Below are the code and all the weights of a small trained network. Each question names an input and a class and asks about switching units off, where a switched-off unit gives its printed mean instead of its output.

import numpy as np


def w(rows, s, z=0):
    codes = np.array(rows[::2]) - 128.0
    scale = np.full(codes.shape[1], s)
    scale[-1] = z or s
    return codes * scale


def f(y):
    return y / 2 * (1 + np.tanh(0.7978845608 * (y + 0.044715 * y**3)))


def log_softmax(a):
    a = a - a.max(-1, keepdims=True)
    return a - np.log(np.exp(a).sum(-1, keepdims=True))


def net(x, mask):
    res = np.array(x, float).reshape(1, 4) / 4 @ E
    y = f(res @ A[0][:, :-1].T + A[0][:, -1])
    res = res + np.where(mask, y, B[0][:, -1]) @ B[0][:, :-1]
    return log_softmax(res[-1] @ U[:, :-1].T + U[:, -1])


A, B = {}, {}
E = w([
[72,85,189],'x0',
[79,29,33],'x1',
[255,21,158],'x2',
[128,126,129],'x3',
],0.0066)
A[0] = w([
[87,202,110,213],'n0',
[228,68,147,228],'n1',
[158,153,171,33],'n2',
[163,87,136,86],'n3',
[102,76,90,63],'n4',
[152,107,135,44],'n5',
[146,125,7,142],'n6',
[182,100,147,69],'n7',
[85,27,109,132],'n8',
[154,148,164,74],'n9',
[186,82,158,216],'n10',
[190,164,186,39],'n11',
[166,100,140,31],'n12',
[175,206,138,253],'n13',
],0.014,0.0022)
B[0] = w([
[46,12,120,197],'n0',
[97,97,120,255],'n1',
[111,114,167,144],'n2',
[103,144,97,166],'n3',
[123,98,158,172],'n4',
[105,158,91,136],'n5',
[155,35,195,198],'n6',
[49,107,102,169],'n7',
[143,71,189,221],'n8',
[129,77,149,141],'n9',
[91,90,119,209],'n10',
[102,109,187,171],'n11',
[64,128,64,150],'n12',
[122,59,150,189],'n13',
],0.011,0.0085)
U = w([
[117,94,150,237],'0',
[105,104,140,240],'1',
[26,93,72,26],'2',
[148,77,249,2],'3',
[162,135,83,166],'4',
[195,237,62,86],'5',
[209,209,103,78],'6',
[191,227,57,82],'7',
],0.011,0.0093)

Each question gives the input, the list of numbers given to net, and the class t.
The units are the neurons (one row each of A and B). Each row of codes is followed by its name. A weight is (code - 128) times the scale printed after its matrix; where a second scale follows, it is the last column's (A, B and U).
mask holds one flag per neuron, in row order. A switched-off neuron (its flag False) gives its mean, the last column of its row in B, instead of its output. The means were averaged over made-up inputs and are rounded, as every weight is.
A unit's drop is (log p(t) with every unit on - log p(t) with that unit switched off) / (log p(t) with every unit on - log p(t) with every unit switched off).
The circuit of an input: a set's keep is (log p(t) with only the set's units on - log p(t) with every unit switched off) / (log p(t) with every unit on - log p(t) with every unit switched off). Starting from the 12 units with the biggest drops (on a tie, the unit counted first), units are removed one at a time, each time the one whose removal leaves the highest keep (on an exact tie, the one counted first), for as long as the keep stays at least 0.8.
units of the circuit, in order: the units of the circuit, biggest drop first
k most important neurons: the k neurons with the biggest drops, biggest first
drop of u: that unit's drop, to one decimal
input [-5,-8,-8,-6], class 2: units of the circuit, in order -> n0
input [-6,-7,-3,4], class 3: units of the circuit, in order -> n13, n11
input [-5,-8,-1,0], class 3: units of the circuit, in order -> n11, n13
input [-4,7,1,4], class 3: units of the circuit, in order -> n6, n8
input [1,7,8,-2], class 2: units of the circuit, in order -> n12, n7
input [5,7,7,1], class 2: units of the circuit, in order -> n12, n1
input [-3,8,6,5], class 3: 4 most important neurons -> n6, n8, n4, n0
input [7,7,8,1], class 2: units of the circuit, in order -> n12, n7
input [6,8,2,1], class 3: 2 most important neurons -> n8, n4
input [-4,8,4,4], class 3: 2 most important neurons -> n6, n8
input [0,7,3,1], class 3: 3 most important neurons -> n8, n6, n4
input [0,-6,-8,5], class 2: 3 most important neurons -> n0, n6, n8
input [5,4,7,-5], class 2: drop of n7 -> 0.2
input [-6,8,-1,-5], class 3: most important neuron -> n6
input [-4,-8,-2,7], class 3: drop of n2 -> 0.1
input [-2,5,-2,1], class 3: drop of n13 -> -0.1
